Below are the code and all the weights of a small trained network. Each question names an input and a target symbol and asks about switching units off, where a switched-off unit gives its printed mean instead of its output.

import numpy as np


def w(rows, s, z=0):
    codes = np.array(rows[::2]) - 128.0
    scale = np.full(codes.shape[1], s)
    scale[-1] = z or s
    return codes * scale


def norm(h):
    return h / np.sqrt((h * h).mean(-1, keepdims=True) + 1e-5)


def f(y):
    return y / 2 * (1 + np.tanh(0.7978845608 * (y + 0.044715 * y**3)))


def softmax(a):
    e = np.exp(a - a.max(-1, keepdims=True))
    return e / e.sum(-1, keepdims=True)


def log_softmax(a):
    a = a - a.max(-1, keepdims=True)
    return a - np.log(np.exp(a).sum(-1, keepdims=True))


def net(x, mask):
    ids = ['ΘΛΞΠΦΨαβδεζημστω'.index(c) for c in x.split()]
    T = len(ids)
    res = E[ids] + P[:T]
    q, k, v = (norm(res) @ M[0].T for M in (Q, K, V))
    z = softmax(np.where(np.tri(T) > 0, q @ k.T / 2**0.5, -1e9)) @ v
    res = res + np.where(mask[0], z, O[0][:, -1]) @ O[0][:, :-1]
    y = f(norm(res) @ A[0][:, :-1].T + A[0][:, -1])
    res = res + np.where(mask[1:13], y, B[0][:, -1]) @ B[0][:, :-1]
    return log_softmax(norm(res)[-1] @ U[:, :-1].T + U[:, -1])


Q, K, V, O, A, B = {}, {}, {}, {}, {}, {}
E = w([
[28,212,129,81,139],'Θ',
[177,93,181,34,111],'Λ',
[222,147,144,134,109],'Ξ',
[123,201,167,60,189],'Π',
[129,153,93,113,130],'Φ',
[120,145,102,112,137],'Ψ',
[87,109,182,2,94],'α',
[71,94,90,122,90],'β',
[133,114,172,140,67],'δ',
[160,41,115,83,126],'ε',
[117,135,109,117,137],'ζ',
[158,193,103,154,81],'η',
[91,51,119,106,63],'μ',
[114,121,127,130,138],'σ',
[115,125,120,123,136],'τ',
[113,127,113,114,138],'ω',
],0.0052)
P = w([
[118,71,139,147,162],'0',
[103,155,91,14,115],'1',
[112,158,77,6,107],'2',
[106,152,93,17,116],'3',
[109,163,81,9,112],'4',
[110,163,79,16,112],'5',
[116,166,85,25,107],'6',
[128,174,77,24,110],'7',
[126,170,83,30,108],'8',
[120,171,74,27,115],'9',
],0.0016)
Q[0] = w([
[120,140,24,144,254],'h0',
[98,183,181,133,162],'h0',
],0.023)
K[0] = w([
[100,91,130,254,237],'h0',
[111,208,216,116,149],'h0',
],0.017)
V[0] = w([
[73,91,149,142,205],'h0',
[146,165,1,108,139],'h0',
],0.0078)
O[0] = w([
[184,151,70,34,29,5],'h0',
[131,85,2,110,253,233],'h0',
],0.0034,0.0017)
A[0] = w([
[78,114,187,169,199,2],'n0',
[142,198,81,244,91,10],'n1',
[175,129,240,89,138,64],'n2',
[78,221,150,193,142,142],'n3',
[154,152,126,106,49,121],'n4',
[185,218,140,150,155,111],'n5',
[152,141,109,87,156,121],'n6',
[103,186,121,182,21,98],'n7',
[255,128,202,160,163,104],'n8',
[92,189,159,112,114,103],'n9',
[34,88,221,145,114,75],'n10',
[105,135,90,123,147,116],'n11',
],0.0098,0.0041)
B[0] = w([
[208,181,216,73,164,162],'n0',
[223,72,68,217,240,130],'n1',
[193,217,116,8,118,232],'n2',
[191,77,29,211,104,224],'n3',
[95,29,114,185,201,207],'n4',
[149,37,162,147,163,199],'n5',
[183,123,192,188,112,237],'n6',
[140,235,111,119,11,171],'n7',
[133,132,151,254,4,234],'n8',
[106,208,150,156,226,188],'n9',
[120,53,32,195,154,252],'n10',
[130,160,183,154,82,193],'n11',
],0.01,0.0027)
U = w([
[66,223,105,187,159,151],'Θ',
[214,196,93,51,71,86],'Λ',
[171,151,170,177,70,255],'Ξ',
[193,181,210,111,203,103],'Π',
[115,107,176,142,145,86],'Φ',
[81,109,156,159,161,82],'Ψ',
[112,149,59,66,185,247],'α',
[39,148,113,85,43,166],'β',
[149,183,7,161,67,67],'δ',
[199,46,131,55,87,96],'ε',
[120,77,129,126,133,153],'ζ',
[216,115,85,185,201,113],'η',
[45,46,55,151,104,71],'μ',
[128,181,184,108,98,177],'σ',
[106,93,176,145,155,86],'τ',
[66,128,162,168,178,89],'ω',
],0.012,0.0032)

Each question gives the input, a string of symbols that net reads in full, and the target symbol t.
The units are the heads (2 rows each of Q, K, V and O) and the neurons (one row each of A and B). Each row of codes is followed by its name. A weight is (code - 128) times the scale printed after its matrix; where a second scale follows, it is the last column's (O, A, B and U).
mask holds one flag per unit, heads first, then neurons. A switched-off unit (its flag False) gives its mean, the last column of its rows in O or B, instead of its output. The means were averaged over made-up inputs and are rounded, as every weight is.
A unit's drop is (log p(t) with every unit on - log p(t) with that unit switched off) / (log p(t) with every unit on - log p(t) with every unit switched off).
The circuit of an input: a set's keep is (log p(t) with only the set's units on - log p(t) with every unit switched off) / (log p(t) with every unit on - log p(t) with every unit switched off). Starting from the 12 units with the biggest drops (on a tie, the unit counted first), units are removed one at a time, each time the one whose removal leaves the highest keep (on an exact tie, the one counted first), for as long as the keep stays at least 0.8.
units of the circuit, in order: the units of the circuit, biggest drop first
most important unit: the unit with the biggest drop
top k neurons: the k neurons with the biggest drops, biggest first
drop of u: that unit's drop, to one decimal
input η Ξ σ η Λ ζ η ω, target Π: most important unit : n0
input η Ξ η Φ, target Π: units of the circuit, in order : n0; h0; n10
input μ η α σ ε Θ Π β η ζ, target Θ: top 2 neurons : n7; n9
input η Λ ε Ψ Π α ε τ Ψ, target Π: units of the circuit, in order : h0; n0; n10
input Φ σ ζ, target α: top 2 neurons : n8; n3
input α ζ ζ, target σ: units of the circuit, in order : n10; n3
input Ξ Φ ω Ξ μ δ Λ Π, target Π: top 2 neurons : n10; n8
input μ Λ σ, target Θ: top 4 neurons : n9; n7; n4; n3
input Ξ Λ ε, target ε: top 4 neurons : n8; n10; n9; n4
input δ Φ Ψ Ξ σ Φ Ξ η ε ε, target ε: top 3 neurons : n8; n9; n10
input δ η β η δ α τ, target δ: top 4 neurons : n7; n10; n2; n3
input τ ζ σ Ξ Ξ Ψ, target μ: top 2 neurons : n4; n2
input Φ δ ζ ζ Ψ ζ ε σ, target α: top 2 neurons : n8; n3
input η Ξ Φ η μ, target μ: top neuron : n2
input ε σ β η, target η: top 2 neurons : n8; n1
input μ Ξ Ψ ζ η μ Θ Φ Ψ, target Θ: top 3 neurons : n7; n9; n4
input δ Π α α Θ δ ω, target δ: drop of n7 : 1.1
input δ ζ Ξ Θ σ Ξ Φ Π σ, target δ: drop of n3 : 0.1
input ζ Ψ μ σ Ψ τ Φ, target ε: drop of h0 : 1.0
input σ Λ ζ β Φ Ξ Ξ δ ω, target β: most important unit : n7
